Moves between units:
tate se leze
tate ro bogo
tate ni piga
tate pe dema
tate ko riro
tate tu lepe
zalo se zuze
zalo ro bofu
zalo ni fepa
zalo pe dola
zalo ko nogi
zalo tu folu
vupi se neno
vupi ro vono
vupi ni puga
vupi pe gebe
vupi ko zote
vupi tu sepo
dema se pope
dema ro gosu
dema ni meki
dema pe piga
dema ko tate
dema tu gazi
pope se roza
pope ro luso
pope ni goda
pope pe bola
pope ko leze
pope tu zito
tika se bogo
tika ro gune
tika ni biko
tika pe zosa
tika ko vuse
tika tu gesa
vetu se besa
vetu ro sepo
vetu ni neno
vetu pe kuga
vetu ko kuda
vetu tu puga
zora se gako
zora ro fepa
zora ni tolu
zora pe zage
zora ko tuno
zora tu zuze
zabo se nidu
zabo ro bola
zabo ni zalo
zabo pe nogi
zabo ko bofu
zabo tu lilu
runu se vupi
runu ro rise
runu ni mago
runu pe palo
runu ko sape
runu tu fese
gebe se roka
gebe ro fafu
gebe ni kaza
gebe pe puga
gebe ko vupi
gebe tu gono
sono se rizu
sono ro gako
sono ni gesu
sono pe fese
sono ko lidi
sono tu gapa
pife se lepe
pife ro gesa
pife ni bogo
pife pe gufe
pife ko sebo
pife tu biko
rano se biko
rano ro fudo
rano ni gesa
rano pe firo
rano ko binu
rano tu gune
neno se neku
neno ro kuda
neno ni kelu
neno pe roka
neno ko kuga
neno tu nepa
fafu se vetu
fafu ro fese
fafu ni vupi
fafu pe zote
fafu ko vono
fafu tu mago
fafa se dema
fafa ro zosa
fafa ni bote
fafa pe soko
fafa ko liro
fafa tu gufe
bola se folu
bola ro duni
bola ni bofu
bola pe goda
bola ko pope
bola tu zezo
goda se deva
goda ro leze
goda ni zabo
goda pe bofu
goda ko bola
goda tu tefa
palo se gebe
palo ro gapa
palo ni rizu
palo pe mago
palo ko runu
palo tu gesu
nepa se kidu
nepa ro gebe
nepa ni betu
nepa pe fele
nepa ko kaza
nepa tu kuga
sape se zote
sape ro lasa
sape ni palo
sape pe runu
sape ko gapa
sape tu sono
vopa se sape
vopa ro dage
vopa ni kifo
vopa pe gako
vopa ko lopa
vopa tu deze
tesa se gesa
tesa ro fele
tesa ni gune
tesa pe neku
tesa ko besa
tesa tu fudo
gufe se gazi
gufe ro vozi
gufe ni gosu
gufe pe bogo
gufe ko pife
gufe tu liro
leze se lilu
leze ro movi
leze ni bola
leze pe pope
leze ko duni
leze tu tive
fudo se vuse
fudo ro neno
fudo ni binu
fudo pe kidu
fudo ko kelu
fudo tu besa
lopa se gapa
lopa ro zuze
lopa ni gako
lopa pe vopa
lopa ko gite
lopa tu tolu
deva se zora
deva ro lilu
deva ni nidu
deva pe tari
deva ko folu
deva tu zalo
dola se dage
dola ro zabo
dola ni soba
dola pe fepa
dola ko zalo
dola tu deva
tive se bofu
tive ro dema
tive ni zezo
tive pe zito
tive ko meki
tive tu duni
folu se tuno
folu ro guni
folu ni tari
folu pe deva
folu ko roza
folu tu nogi
vozi se soko
vozi ro rano
vozi ni pife
vozi pe sebo
vozi ko gesa
vozi tu tika
liro se tate
liro ro tika
liro ni soko
liro pe fafa
liro ko biko
liro tu pife
tuno se vopa
tuno ro dola
tuno ni zage
tuno pe zora
tuno ko soba
tuno tu zine
vuse se gufe
vuse ro neku
vuse ni zosa
vuse pe tika
vuse ko nugu
vuse tu firo
duni se guni
duni ro gazi
duni ni pope
duni pe leze
duni ko luso
duni tu meki
besa se firo
besa ro nepa
besa ni neku
besa pe tesa
besa ko betu
besa tu kelu
binu se zosa
binu ro kelu
binu ni firo
binu pe rano
binu ko kidu
binu tu neku
zage se kifo
zage ro soba
zage ni deze
zage pe tolu
zage ko zora
zage tu dage
deze se sono
deze ro zora
deze ni lasa
deze pe bede
deze ko tolu
deze tu lopa
gapa se fafu
gapa ro bede
gapa ni runu
gapa pe sape
gapa ko rise
gapa tu lidi
nidu se tolu
nidu ro folu
nidu ni zuze
nidu pe zine
nidu ko tari
nidu tu fepa
nogi se zine
nogi ro goda
nogi ni dola
nogi pe zalo
nogi ko zabo
nogi tu roza
tefa se zalo
tefa ro tive
tefa ni lilu
tefa pe guni
tefa ko zezo
tefa tu bola
movi se zezo
movi ro bote
movi ni duni
movi pe luso
movi ko gazi
movi tu dema
betu se rano
betu ro kaza
betu ni tesa
betu pe besa
betu ko fele
betu tu roka
kelu se nugu
kelu ro kuga
kelu ni kidu
kelu pe fudo
kelu ko roka
kelu tu betu
tari se zage
tari ro roza
tari ni zine
tari pe nidu
tari ko deva
tari tu dola
gosu se luso
gosu ro pife
gosu ni tate
gosu pe riro
gosu ko bogo
gosu tu soko
gono se fele
gono ro mago
gono ni vetu
gono pe kuda
gono ko sepo
gono tu vupi
kuga se tesa
kuga ro gono
kuga ni roka
kuga pe neno
kuga ko vetu
kuga tu kaza
fepa se gite
fepa ro nogi
fepa ni tuno
fepa pe soba
fepa ko dola
fepa tu tari
biko se riro
biko ro vuse
biko ni fafa
biko pe liro
biko ko zosa
biko tu sebo
sebo se bote
sebo ro firo
sebo ni gufe
sebo pe pife
sebo ko vozi
sebo tu zosa
kifo se palo
kifo ro lopa
kifo ni sono
kifo pe lidi
kifo ko gako
kifo tu lasa
sepo se nepa
sepo ro palo
sepo ni kuda
sepo pe gono
sepo ko rizu
sepo tu zote
gazi se zito
gazi ro soko
gazi ni luso
gazi pe movi
gazi ko lepe
gazi tu tate
meki se goda
meki ro tate
meki ni zito
meki pe tive
meki ko piga
meki tu luso
neku se vozi
neku ro betu
neku ni nugu
neku pe gune
neku ko tesa
neku tu kidu
luso se tefa
luso ro lepe
luso ni leze
luso pe duni
luso ko movi
luso tu piga
kidu se tika
kidu ro roka
kidu ni rano
kidu pe binu
kidu ko fudo
kidu tu tesa
bogo se movi
bogo ro sebo
bogo ni riro
bogo pe gosu
bogo ko gufe
bogo tu fafa
lidi se mago
lidi ro vopa
lidi ni fese
lidi pe sono
lidi ko kifo
lidi tu rise
zote se kuga
zote ro gesu
zote ni gebe
zote pe vupi
zote ko fafu
zote tu rizu
lasa se gesu
lasa ro tolu
lasa ni gapa
lasa pe rise
lasa ko bede
lasa tu gako
nugu se pife
nugu ro tesa
nugu ni tika
nugu pe vuse
nugu ko gune
nugu tu rano
gako se runu
gako ro gite
gako ni lidi
gako pe kifo
gako ko vopa
gako tu bede
roka se gune
roka ro vetu
roka ni fudo
roka pe kelu
roka ko neno
roka tu fele
fese se sepo
fese ro kifo
fese ni vono
fese pe gesu
fese ko sono
fese tu sape
zuze se bede
zuze ro tari
zuze ni gite
zuze pe dage
zuze ko zine
zuze tu tuno
soba se lopa
soba ro zalo
soba ni zora
soba pe tuno
soba ko fepa
soba tu nidu
fele se binu
fele ro puga
fele ni besa
fele pe betu
fele ko nepa
fele tu neno
vono se kuda
vono ro sono
vono ni zote
vono pe fafu
vono ko gesu
vono tu palo
lilu se fepa
lilu ro zezo
lilu ni folu
lilu pe roza
lilu ko guni
lilu tu bofu
piga se bola
piga ro riro
piga ni tive
piga pe meki
piga ko dema
piga tu movi
zine se deze
zine ro deva
zine ni dage
zine pe zuze
zine ko nidu
zine tu soba
rizu se kaza
rizu ro runu
rizu ni gono
rizu pe sepo
rizu ko mago
rizu tu fafu
kuda se betu
kuda ro rizu
kuda ni kuga
kuda pe vetu
kuda ko gono
kuda tu gebe
gune se sebo
gune ro besa
gune ni vuse
gune pe nugu
gune ko neku
gune tu binu
gite se rise
gite ro zine
gite ni vopa
gite pe lopa
gite ko dage
gite tu zage
zezo se nogi
zezo ro meki
zezo ni guni
zezo pe tefa
zezo ko zito
zezo tu pope
firo se liro
firo ro kidu
firo ni vozi
firo pe gesa
firo ko rano
firo tu nugu
gesu se gono
gesu ro lidi
gesu ni fafu
gesu pe vono
gesu ko fese
gesu tu runu
rise se vono
rise ro deze
rise ni sape
rise pe gapa
rise ko lasa
rise tu kifo
dage se lasa
dage ro nidu
dage ni lopa
dage pe gite
dage ko zuze
dage tu zora
kaza se fudo
kaza ro vupi
kaza ni fele
kaza pe nepa
kaza ko puga
kaza tu vetu
bofu se tari
bofu ro pope
bofu ni nogi
bofu pe zabo
bofu ko goda
bofu tu guni
puga se kelu
puga ro zote
puga ni nepa
puga pe kaza
puga ko gebe
puga tu kuda
lepe se tive
lepe ro fafa
lepe ni movi
lepe pe gazi
lepe ko bote
lepe tu riro
roza se soba
roza ro tefa
roza ni deva
roza pe folu
roza ko lilu
roza tu zabo
gesa se fafa
gesa ro binu
gesa ni sebo
gesa pe vozi
gesa ko firo
gesa tu vuse
riro se duni
riro ro gufe
riro ni dema
riro pe tate
riro ko gosu
riro tu bote
bote se meki
bote ro liro
bote ni gazi
bote pe lepe
bote ko soko
bote tu gosu
zosa se gosu
zosa ro nugu
zosa ni liro
zosa pe biko
zosa ko tika
zosa tu vozi
soko se piga
soko ro biko
soko ni lepe
soko pe bote
soko ko fafa
soko tu bogo
guni se dola
guni ro zito
guni ni roza
guni pe lilu
guni ko tefa
guni tu goda
tolu se lidi
tolu ro tuno
tolu ni bede
tolu pe deze
tolu ko zage
tolu tu gite
mago se puga
mago ro sape
mago ni sepo
mago pe rizu
mago ko palo
mago tu vono
bede se fese
bede ro zage
bede ni rise
bede pe lasa
bede ko deze
bede tu vopa
zito se zabo
zito ro piga
zito ni tefa
zito pe zezo
zito ko tive
zito tu leze

The rows follow the links: the fewer symbols apart two units are, the more alike their rows tend to be.

Unit, then a row for it; each showing differs a little:
meki: 171,-34,-450,201,28,260,-754,342,940,360,124,-56,29,124,-435,465,-124,382,147,377,-266,24,-381,218,-313,-175,239,-90,64,1078,-495,139,-405,561,-168,-9,96,501,106,26,-79,27,-207,-41,-241,-245,-541,177,-218,-224,-287,-339,235,-210,-253
zito: 153,-13,-642,147,-169,134,-731,246,831,382,172,-24,-111,183,-355,474,12,311,164,515,-439,77,-371,192,-323,-239,164,-98,8,1083,-567,189,-369,397,-257,-90,8,567,24,113,132,-61,-275,-115,-202,-403,-537,237,-123,-182,-262,-236,66,-261,-170
sebo: 100,-54,458,218,706,523,-300,451,710,127,-139,-111,531,-301,-457,138,-497,295,-22,-359,475,-158,-149,149,-24,196,368,10,192,202,69,-113,-240,676,214,243,302,-80,357,-239,-729,359,158,260,-218,428,-172,-186,-431,-167,-142,-442,637,97,-356
runu: -172,43,187,-248,-300,-403,719,-447,-1023,-328,-36,92,-239,39,515,-418,314,-422,-92,-145,21,34,359,-233,260,67,-331,80,-126,-897,356,-66,407,-692,50,-93,-207,-358,-231,62,371,-164,93,-79,267,41,473,-72,336,237,283,446,-436,136,325
gesa: 67,-35,605,182,761,507,-130,386,524,27,-194,-95,536,-342,-371,54,-506,228,-68,-518,589,-157,-66,99,32,252,323,27,202,-66,194,-159,-156,571,279,267,308,-215,357,-258,-775,389,225,299,-181,504,-64,-230,-397,-138,-71,-405,650,141,-305
gune: 8,-32,735,123,753,458,70,288,257,-58,-235,-86,556,-395,-236,-92,-490,122,-104,-609,688,-178,28,57,128,302,259,65,189,-371,344,-201,-43,443,329,274,297,-358,332,-288,-752,362,296,303,-110,587,95,-280,-338,-77,9,-302,583,211,-228
tari: 20,22,-813,-85,-713,-372,-225,-213,-56,133,233,70,-531,391,144,176,410,-35,125,665,-695,174,-110,3,-203,-325,-202,-79,-155,563,-433,220,-30,-303,-351,-264,-268,448,-284,266,715,-359,-318,-308,66,-624,-215,308,288,23,-75,222,-516,-232,174
kuda: -132,6,716,-115,296,-37,689,-188,-716,-362,-200,11,201,-265,280,-464,-102,-271,-161,-583,526,-108,348,-156,336,275,-104,107,0,-1075,575,-206,316,-306,290,114,43,-599,42,-133,-257,138,311,160,145,479,505,-274,49,160,257,167,40,262,118
kelu: -54,-9,830,26,655,294,385,116,-161,-213,-242,-46,458,-379,-47,-264,-376,-43,-157,-674,705,-168,183,-49,237,338,128,100,150,-757,495,-232,104,152,369,243,227,-517,248,-249,-627,321,333,295,-13,603,306,-329,-209,41,124,-127,408,267,-96
palo: -173,31,291,-243,-216,-360,733,-413,-999,-354,-60,64,-181,-20,504,-449,241,-397,-126,-230,113,6,375,-221,284,100,-309,68,-102,-973,419,-104,397,-661,92,-66,-161,-425,-182,35,266,-122,139,-46,275,109,498,-93,298,215,284,412,-366,169,311
leze: 156,-23,-591,164,-116,171,-749,274,843,364,156,-36,-72,188,-365,469,-1,347,153,475,-387,62,-382,210,-339,-216,191,-105,30,1103,-543,181,-363,443,-238,-56,28,555,49,80,59,-49,-259,-92,-204,-363,-522,237,-144,-191,-289,-266,94,-248,-198
kifo: -146,37,-186,-248,-583,-520,518,-475,-894,-220,57,93,-426,190,508,-290,449,-376,-28,168,-289,105,255,-187,146,-93,-372,23,-197,-541,121,42,351,-745,-109,-201,-269,-130,-321,187,615,-309,-66,-207,262,-230,336,78,417,220,214,488,-590,14,353
dola: 19,18,-819,-69,-705,-352,-264,-176,5,165,231,55,-508,395,107,203,404,-13,134,686,-692,168,-142,8,-211,-332,-194,-81,-142,630,-461,226,-62,-236,-347,-254,-254,469,-275,258,698,-357,-325,-302,54,-615,-226,291,270,8,-72,190,-479,-250,151
vuse: 48,-45,641,181,760,493,-82,375,473,5,-205,-77,551,-358,-352,17,-508,201,-93,-521,604,-181,-47,94,50,262,325,36,200,-105,235,-174,-139,556,278,267,317,-244,342,-250,-777,371,255,294,-168,535,-22,-253,-389,-122,-67,-351,629,149,-282
bola: 135,-24,-733,122,-318,15,-674,160,680,346,210,-31,-217,264,-266,432,106,270,188,586,-530,104,-331,157,-333,-287,89,-117,-21,1079,-570,203,-316,264,-280,-137,-52,588,-49,151,275,-142,-301,-174,-152,-471,-481,267,-32,-151,-264,-156,-71,-281,-114
sape: -170,39,86,-245,-392,-460,661,-460,-983,-306,-9,103,-304,103,518,-378,342,-424,-83,-57,-68,60,330,-215,227,6,-354,58,-163,-831,303,-33,388,-735,-10,-116,-219,-291,-272,105,430,-221,51,-109,282,-54,458,-23,365,228,266,472,-481,101,354
tuno: -36,28,-705,-141,-775,-462,-11,-332,-332,34,233,77,-550,369,285,47,490,-139,97,578,-653,178,-4,-71,-108,-277,-281,-43,-187,277,-306,177,86,-483,-318,-277,-292,312,-324,264,763,-364,-273,-311,146,-560,-46,280,346,80,25,319,-603,-199,272
nidu: -15,36,-784,-115,-736,-421,-152,-268,-161,107,238,65,-542,411,208,133,471,-77,111,631,-685,183,-69,-29,-173,-304,-229,-64,-189,452,-385,188,18,-384,-341,-266,-288,392,-313,262,741,-370,-302,-308,100,-598,-138,297,307,44,-27,262,-552,-223,205
zabo: 92,-2,-833,19,-554,-179,-495,-9,363,278,244,31,-395,350,-69,330,297,119,166,684,-659,139,-261,88,-294,-316,-46,-90,-97,895,-547,221,-201,11,-338,-217,-179,554,-168,218,519,-264,-336,-253,-64,-607,-394,315,119,-81,-177,15,-309,-284,38
movi: 183,-37,-320,227,195,354,-734,408,992,364,85,-67,164,32,-487,459,-236,406,122,252,-130,-15,-369,232,-288,-109,291,-88,111,996,-435,98,-403,641,-102,56,140,426,185,-28,-238,110,-161,30,-268,-134,-515,108,-280,-238,-282,-395,349,-180,-301
kidu: -3,-11,800,86,725,392,204,215,89,-132,-246,-66,513,-399,-155,-178,-451,52,-135,-654,700,-174,97,11,192,324,222,82,162,-524,426,-210,19,309,335,272,280,-426,289,-255,-711,350,333,319,-77,608,186,-298,-281,-32,57,-233,534,223,-166
nepa: -97,4,811,-44,504,131,557,-29,-447,-289,-234,-29,354,-344,121,-369,-242,-157,-173,-656,648,-144,281,-115,297,317,17,105,76,-944,564,-220,231,-78,343,189,140,-576,144,-202,-474,231,334,242,61,571,414,-312,-80,99,193,23,254,287,18
rano: 22,-25,702,136,762,451,46,301,301,-45,-233,-82,563,-397,-273,-68,-490,147,-104,-593,664,-176,20,53,122,295,271,58,182,-312,319,-203,-78,453,317,256,289,-324,327,-266,-778,381,293,306,-121,573,71,-286,-356,-80,-18,-323,599,188,-235
gako: -140,49,-286,-240,-645,-540,448,-469,-824,-198,95,90,-458,247,487,-237,481,-344,-13,253,-369,124,225,-180,92,-127,-382,21,-184,-415,42,49,316,-715,-164,-206,-305,-38,-340,189,668,-320,-104,-211,251,-301,289,110,415,219,177,494,-624,-11,349
tefa: 134,-21,-752,100,-364,-11,-649,131,625,335,204,-10,-251,281,-243,421,155,252,188,591,-564,101,-326,138,-319,-292,64,-88,-36,1060,-573,215,-296,230,-320,-142,-70,582,-75,167,304,-169,-322,-181,-133,-510,-473,279,-3,-146,-233,-123,-111,-276,-90

Each walk starts at a row. The symbols on each line, taken left to right, move it on to the next unit.
Each answer is a row, close to the row of the unit it stands for.
---
142,-11,-711,136,-272,65,-690,191,739,355,211,-16,-183,237,-283,438,70,279,169,572,-497,92,-338,171,-331,-272,117,-112,-13,1084,-577,194,-327,319,-274,-117,-40,577,-39,128,232,-118,-310,-146,-155,-463,-509,255,-61,-158,-263,-180,-17,-279,-139
ro tu ro ni se tu: 158,-14,-668,147,-216,109,-709,215,761,363,185,-20,-147,230,-312,452,50,314,175,539,-477,87,-360,179,-332,-257,144,-98,14,1101,-556,190,-349,359,-262,-89,-21,580,-3,101,168,-100,-291,-141,-188,-412,-511,253,-79,-177,-263,-222,3,-255,-158
ko ro ni ni ro tu ro: 170,-32,-54,239,412,456,-655,462,985,299,-15,-88,304,-105,-538,389,-355,402,84,30,87,-71,-328,216,-214,-10,351,-54,141,783,-281,27,-375,708,12,138,233,270,273,-113,-449,219,-44,131,-268,68,-455,20,-373,-238,-258,-470,494,-105,-356
---
-132,53,-344,-236,-674,-542,406,-454,-804,-173,109,119,-491,269,484,-212,483,-351,9,270,-395,125,195,-163,92,-150,-373,19,-199,-367,-1,70,287,-708,-172,-236,-310,-6,-336,206,689,-334,-131,-245,242,-343,264,125,432,190,168,469,-647,-50,347
ko ro ni ko: -59,46,-590,-183,-755,-513,153,-399,-535,-45,178,111,-554,330,377,-61,507,-228,66,488,-570,171,71,-119,-42,-260,-334,-26,-207,19,-186,144,175,-601,-267,-271,-320,201,-357,256,766,-362,-231,-297,192,-496,64,223,409,140,83,413,-650,-121,318
pe pe ko ro se: -141,46,-379,-221,-698,-532,363,-462,-766,-157,145,103,-504,269,456,-183,489,-321,7,322,-442,141,197,-164,55,-158,-361,2,-211,-289,-23,87,269,-692,-188,-233,-302,16,-345,213,706,-339,-149,-247,246,-367,232,140,435,189,163,459,-655,-51,348
---
-133,4,770,-89,373,22,631,-134,-594,-327,-222,-7,260,-286,215,-430,-158,-229,-171,-612,589,-125,330,-138,321,300,-45,102,45,-1044,573,-226,296,-201,327,148,89,-589,81,-169,-330,185,322,207,131,520,466,-287,0,138,220,102,135,268,72
ni pe tu ni ko pe ni: 2,-25,782,109,744,404,172,247,136,-105,-251,-79,517,-409,-196,-146,-452,79,-126,-631,682,-182,96,20,171,331,235,82,173,-477,398,-205,3,362,334,270,277,-408,310,-269,-724,360,314,309,-77,618,166,-310,-287,-50,50,-238,553,216,-193
pe ko ni se pe pe: 148,-43,166,268,556,519,-532,489,909,243,-62,-95,419,-187,-512,290,-447,373,38,-146,258,-107,-266,196,-159,73,373,-22,190,571,-150,-34,-346,730,110,193,280,130,323,-166,-618,285,63,204,-280,224,-342,-70,-417,-218,-219,-483,587,-37,-355
---
-78,0,837,6,600,221,451,67,-288,-253,-248,-32,422,-379,18,-306,-316,-97,-170,-682,690,-164,236,-80,268,329,78,98,108,-831,538,-223,157,56,339,219,193,-560,206,-222,-577,299,352,279,26,611,354,-325,-168,53,139,-66,358,276,-59
se ni tu ni ni: 117,-58,366,227,670,540,-380,474,775,155,-121,-96,496,-270,-473,210,-493,325,2,-304,407,-133,-194,159,-72,164,369,4,202,321,1,-90,-286,709,172,230,296,-14,335,-210,-695,333,130,239,-249,344,-227,-130,-419,-185,-169,-470,635,55,-354
pe ni ko ro tu pe: 107,-46,412,218,682,547,-342,460,741,137,-134,-102,513,-284,-455,174,-493,321,-23,-342,440,-150,-180,154,-66,177,362,-7,203,266,29,-93,-260,684,192,233,309,-44,331,-220,-714,354,150,253,-244,392,-205,-152,-420,-185,-144,-469,646,64,-342
---
52,-35,673,153,763,474,-56,345,429,-7,-218,-96,556,-374,-333,-12,-508,177,-71,-539,621,-175,-37,73,95,274,307,38,194,-182,270,-158,-131,517,292,272,302,-265,337,-265,-779,368,264,303,-157,557,-12,-248,-375,-98,-41,-359,614,169,-276
ro tu tu ro ko ko ni: -87,4,824,-37,524,160,527,1,-394,-277,-240,-30,373,-349,91,-356,-281,-152,-148,-676,667,-162,260,-113,283,320,32,109,87,-920,555,-218,203,-31,334,203,169,-558,163,-227,-498,261,357,258,61,581,391,-312,-109,82,184,-9,275,289,-21
se tu ko se ni ro: 50,-21,685,153,768,479,-8,343,365,-51,-221,-80,554,-366,-291,-35,-499,165,-89,-566,638,-169,-7,72,110,294,283,43,200,-236,294,-175,-101,497,301,268,300,-299,335,-264,-774,383,273,326,-128,561,40,-264,-363,-92,-24,-340,610,176,-270
---
180,-52,-387,211,131,333,-747,390,976,365,94,-69,111,61,-479,462,-207,396,119,303,-181,0,-372,220,-301,-127,287,-80,89,1026,-454,124,-401,611,-121,35,119,446,172,-7,-180,75,-169,-5,-253,-177,-524,127,-269,-226,-292,-387,318,-187,-292
pe se ni tu pe: 72,5,-833,8,-584,-211,-467,-61,296,268,240,37,-407,372,-41,312,305,103,165,676,-682,149,-238,83,-285,-334,-69,-87,-112,869,-551,226,-166,-38,-348,-226,-194,564,-188,229,543,-283,-342,-266,-41,-604,-364,315,149,-66,-172,48,-339,-290,46
tu ni ko: 69,5,-836,-5,-617,-233,-430,-81,240,246,246,46,-443,383,-24,297,327,78,151,680,-693,151,-219,58,-256,-338,-88,-99,-120,813,-530,220,-153,-78,-354,-227,-200,536,-215,243,592,-296,-365,-278,-16,-615,-330,295,178,-46,-140,94,-363,-276,68
---
115,-11,-804,60,-438,-73,-600,57,520,311,229,-8,-303,320,-172,403,205,194,174,654,-619,123,-301,128,-316,-311,14,-97,-66,999,-569,222,-242,140,-327,-170,-105,586,-122,176,403,-199,-343,-227,-107,-551,-453,291,38,-118,-208,-64,-202,-287,-33
ko se se ni se: -143,52,-144,-257,-561,-519,535,-478,-926,-249,62,87,-411,189,522,-317,436,-381,-26,115,-237,97,284,-198,159,-69,-366,15,-184,-617,160,36,343,-737,-89,-182,-257,-138,-297,171,575,-279,-50,-190,279,-189,371,56,408,222,224,481,-584,37,376
se ro ro tu ko ko se: -152,40,-63,-240,-514,-496,581,-477,-962,-253,38,96,-401,151,526,-338,410,-399,-51,80,-205,103,296,-202,173,-40,-367,35,-192,-650,190,15,350,-731,-61,-166,-259,-182,-300,145,548,-276,-21,-170,266,-165,391,29,391,230,226,477,-567,67,364
---
-152,18,620,-159,143,-149,748,-277,-826,-359,-154,32,100,-197,365,-475,-2,-331,-154,-501,414,-56,362,-204,343,235,-168,92,-32,-1103,563,-186,373,-429,240,77,-15,-549,-30,-95,-100,54,279,103,186,374,523,-222,136,202,269,247,-68,264,189
se ko ro se: -77,-9,840,-18,565,199,485,30,-324,-260,-236,-36,412,-372,60,-328,-294,-124,-177,-687,670,-145,232,-81,292,334,61,83,104,-889,555,-220,178,35,348,214,182,-556,185,-216,-538,265,343,267,52,605,361,-298,-138,61,164,-50,322,271,-43
ko tu ro pe ro ko tu: -182,31,342,-217,-156,-330,746,-395,-988,-361,-86,74,-143,-56,479,-464,201,-392,-117,-277,150,17,370,-217,297,112,-286,79,-108,-1004,432,-99,412,-633,125,-32,-136,-440,-158,22,208,-84,162,-16,258,147,520,-119,282,242,287,395,-322,180,297
---
171,-35,-511,187,-28,222,-752,322,906,370,140,-46,5,135,-434,467,-82,363,147,399,-316,44,-379,211,-322,-187,213,-96,55,1071,-506,149,-382,525,-180,-30,76,524,74,37,-26,9,-225,-58,-236,-288,-521,183,-199,-197,-297,-317,177,-244,-245
se ko se tu ni ko: 32,18,-834,-45,-690,-318,-315,-159,70,177,254,54,-487,394,96,233,403,15,141,693,-690,174,-142,16,-235,-323,-162,-83,-156,680,-473,235,-82,-225,-356,-261,-230,503,-270,265,669,-340,-341,-295,27,-625,-250,306,241,-4,-103,172,-452,-267,123
tu ni tu ko se: -51,44,-649,-158,-761,-484,76,-357,-432,-1,189,84,-572,359,335,-2,514,-188,95,533,-614,174,39,-81,-83,-265,-318,-27,-199,157,-239,159,126,-539,-285,-266,-313,261,-362,258,784,-373,-255,-314,163,-529,9,225,384,106,44,371,-632,-164,276
